Below is a small trained network, with its code and all its weights. Each question gives an input and a target symbol and asks what happens when units are switched off, that is, made to give their printed mean instead of their output.

import numpy as np


def w(rows, s, z=0):
    codes = np.array(rows[::2]) - 128.0
    scale = np.full(codes.shape[1], s)
    scale[-1] = z or s
    return codes * scale


def f(y):
    return np.maximum(y, 0)


def softmax(a):
    e = np.exp(a - a.max(-1, keepdims=True))
    return e / e.sum(-1, keepdims=True)


def log_softmax(a):
    a = a - a.max(-1, keepdims=True)
    return a - np.log(np.exp(a).sum(-1, keepdims=True))


def net(x, mask):
    ids = ['αβγεζημξστω'.index(c) for c in x.split()]
    T = len(ids)
    res = E[ids] + P[:T]
    u = 0
    for l in range(2):
        q, k, v = (res @ M[l].T for M in (Q, K, V))
        z = softmax(np.where(np.tri(T) > 0, q @ k.T / 2**0.5, -1e9)) @ v
        res = res + np.where(mask[u], z, O[l][:, -1]) @ O[l][:, :-1]
        u += 1
        y = f(res @ A[l][:, :-1].T + A[l][:, -1])
        res = res + np.where(mask[u : u + 4], y, B[l][:, -1]) @ B[l][:, :-1]
        u += 4
    return log_softmax(res[-1] @ U[:, :-1].T + U[:, -1])


Q, K, V, O, A, B = {}, {}, {}, {}, {}, {}
E = w([
[42,228,123,107,185,186],'α',
[144,172,83,68,195,121],'β',
[149,157,2,86,124,166],'γ',
[101,108,211,77,103,129],'ε',
[133,166,154,143,158,42],'ζ',
[176,85,150,71,112,68],'η',
[99,135,103,63,85,217],'μ',
[188,68,110,18,115,157],'ξ',
[136,172,64,156,112,96],'σ',
[208,64,65,99,36,91],'τ',
[51,133,165,220,190,112],'ω',
],0.0052)
P = w([
[133,122,138,142,120,129],'0',
[169,182,121,109,148,118],'1',
[86,151,127,100,84,113],'2',
[133,182,129,100,89,110],'3',
[45,39,76,176,131,120],'4',
[204,105,240,122,188,202],'5',
[159,66,146,155,255,134],'6',
],0.0095)
Q[0] = w([
[13,22,49,122,147,46],'L0H0',
[159,49,172,252,253,191],'L0H0',
],0.021)
K[0] = w([
[252,181,179,165,134,192],'L0H0',
[141,231,134,49,55,87],'L0H0',
],0.024)
V[0] = w([
[100,95,179,25,128,248],'L0H0',
[66,137,255,153,157,77],'L0H0',
],0.023)
O[0] = w([
[79,127,107,151,138,3,91],'L0H0',
[204,135,132,224,131,120,3],'L0H0',
],0.014,0.0038)
A[0] = w([
[169,39,131,117,225,128,55],'L0N0',
[124,144,185,84,119,222,8],'L0N1',
[181,146,113,15,144,64,227],'L0N2',
[132,194,110,107,2,115,153],'L0N3',
],0.0085,0.0017)
B[0] = w([
[151,132,206,201,151,164,165],'L0N0',
[193,133,1,152,78,100,254],'L0N1',
[83,161,229,76,163,63,222],'L0N2',
[110,163,214,184,70,157,172],'L0N3',
],0.0079,0.0083)
Q[1] = w([
[199,216,155,96,134,89],'L1H0',
[148,46,88,110,252,133],'L1H0',
],0.016)
K[1] = w([
[69,70,146,188,76,155],'L1H0',
[148,251,170,104,61,118],'L1H0',
],0.017)
V[1] = w([
[179,164,119,90,242,125],'L1H0',
[41,255,55,179,181,184],'L1H0',
],0.017)
O[1] = w([
[170,180,214,173,182,102,3],'L1H0',
[252,137,200,95,27,26,133],'L1H0',
],0.013,0.0036)
A[1] = w([
[83,103,70,176,117,60,145],'L1N0',
[140,163,249,133,152,189,168],'L1N1',
[70,157,150,179,172,157,148],'L1N2',
[208,142,155,189,153,185,2],'L1N3',
],0.014,0.0028)
B[1] = w([
[141,168,60,213,115,111,254],'L1N0',
[169,148,9,57,236,133,199],'L1N1',
[150,28,193,120,120,126,244],'L1N2',
[38,205,194,181,63,128,216],'L1N3',
],0.011,0.0089)
U = w([
[225,125,212,165,102,49,174],'α',
[190,169,90,105,207,121,157],'β',
[48,172,221,21,98,76,108],'γ',
[202,112,63,234,144,127,132],'ε',
[98,199,181,164,153,163,184],'ζ',
[187,72,203,149,173,199,253],'η',
[80,165,51,134,89,40,7],'μ',
[56,99,208,155,150,74,111],'ξ',
[251,119,59,114,36,202,205],'σ',
[37,133,43,83,108,198,15],'τ',
[135,150,138,140,129,129,55],'ω',
],0.0036,0.003)

Each question gives the input, a string of symbols that net reads in full, and the target symbol t.
The units are the heads (2 rows each of Q, K, V and O) and the neurons (one row each of A and B). Each row of codes is followed by its name. A weight is (code - 128) times the scale printed after its matrix; where a second scale follows, it is the last column's (O, A, B and U).
mask holds one flag per unit, layer by layer, with each layer's heads first. A switched-off unit (its flag False) gives its mean, the last column of its rows in O or B, instead of its output. The means were averaged over made-up inputs and are rounded, as every weight is.
A unit's drop is (log p(t) with every unit on - log p(t) with that unit switched off) / (log p(t) with every unit on - log p(t) with every unit switched off).
The circuit of an input: a set's keep is (log p(t) with only the set's units on - log p(t) with every unit switched off) / (log p(t) with every unit on - log p(t) with every unit switched off). Starting from all 10 units, units are removed one at a time, each time the one whose removal leaves the highest keep (on an exact tie, the one counted first), for as long as the keep stays at least 0.8.
units of the circuit, in order: the units of the circuit, biggest drop first
k most important neurons: the k neurons with the biggest drops, biggest first
top k neurons in layer l: the k neurons of layer l with the biggest drops, biggest first
input β σ ξ α μ, target σ: units of the circuit, in order : [L0H0, L0N1]
input τ μ α α β ξ, target α: most important neuron : [L0N3]
input σ α σ τ τ σ β, target τ: units of the circuit, in order : [L0N3, L1H0]
input ζ μ σ β, target ζ: units of the circuit, in order : [L1N3, L0H0]
input σ σ σ τ, target σ: 2 most important neurons : [L0N1, L0N2]
input σ σ β β σ σ σ, target β: top 2 neurons in layer 1 : [L1N1, L1N2]
input σ γ σ τ μ τ ε, target τ: top 3 neurons in layer 0 : [L0N3, L0N1, L0N2]
input σ γ α σ ε α γ, target σ: units of the circuit, in order : [L0H0, L1H0, L0N1]
input ε γ σ β α ζ, target σ: 3 most important neurons : [L0N2, L0N1, L0N3]
input η σ σ τ ε σ η, target τ: units of the circuit, in order : [L1H0, L0N3]
input μ β β α ζ, target β: units of the circuit, in order : [L1N1, L1H0, L0N1]
input γ τ ξ η ε γ τ, target η: units of the circuit, in order : [L1H0, L0N2, L1N2, L0N1]
input β ε γ μ β, target ε: units of the circuit, in order : [L0H0, L1N0]
input β ζ α ζ, target β: 2 most important neurons : [L1N1, L0N1]
input α τ μ, target α: 2 most important neurons : [L0N2, L0N3]
input η η ζ, target η: 4 most important neurons : [L1N2, L0N1, L0N3, L1N3]
input η ε τ β, target η: 2 most important neurons : [L1N2, L0N1]
input τ σ γ μ, target τ: units of the circuit, in order : [L1H0]
input ω ω ε β σ τ β, target β: top 2 neurons in layer 0 : [L0N1, L0N0]
input β η β, target β: 3 most important neurons : [L1N1, L0N1, L0N3]
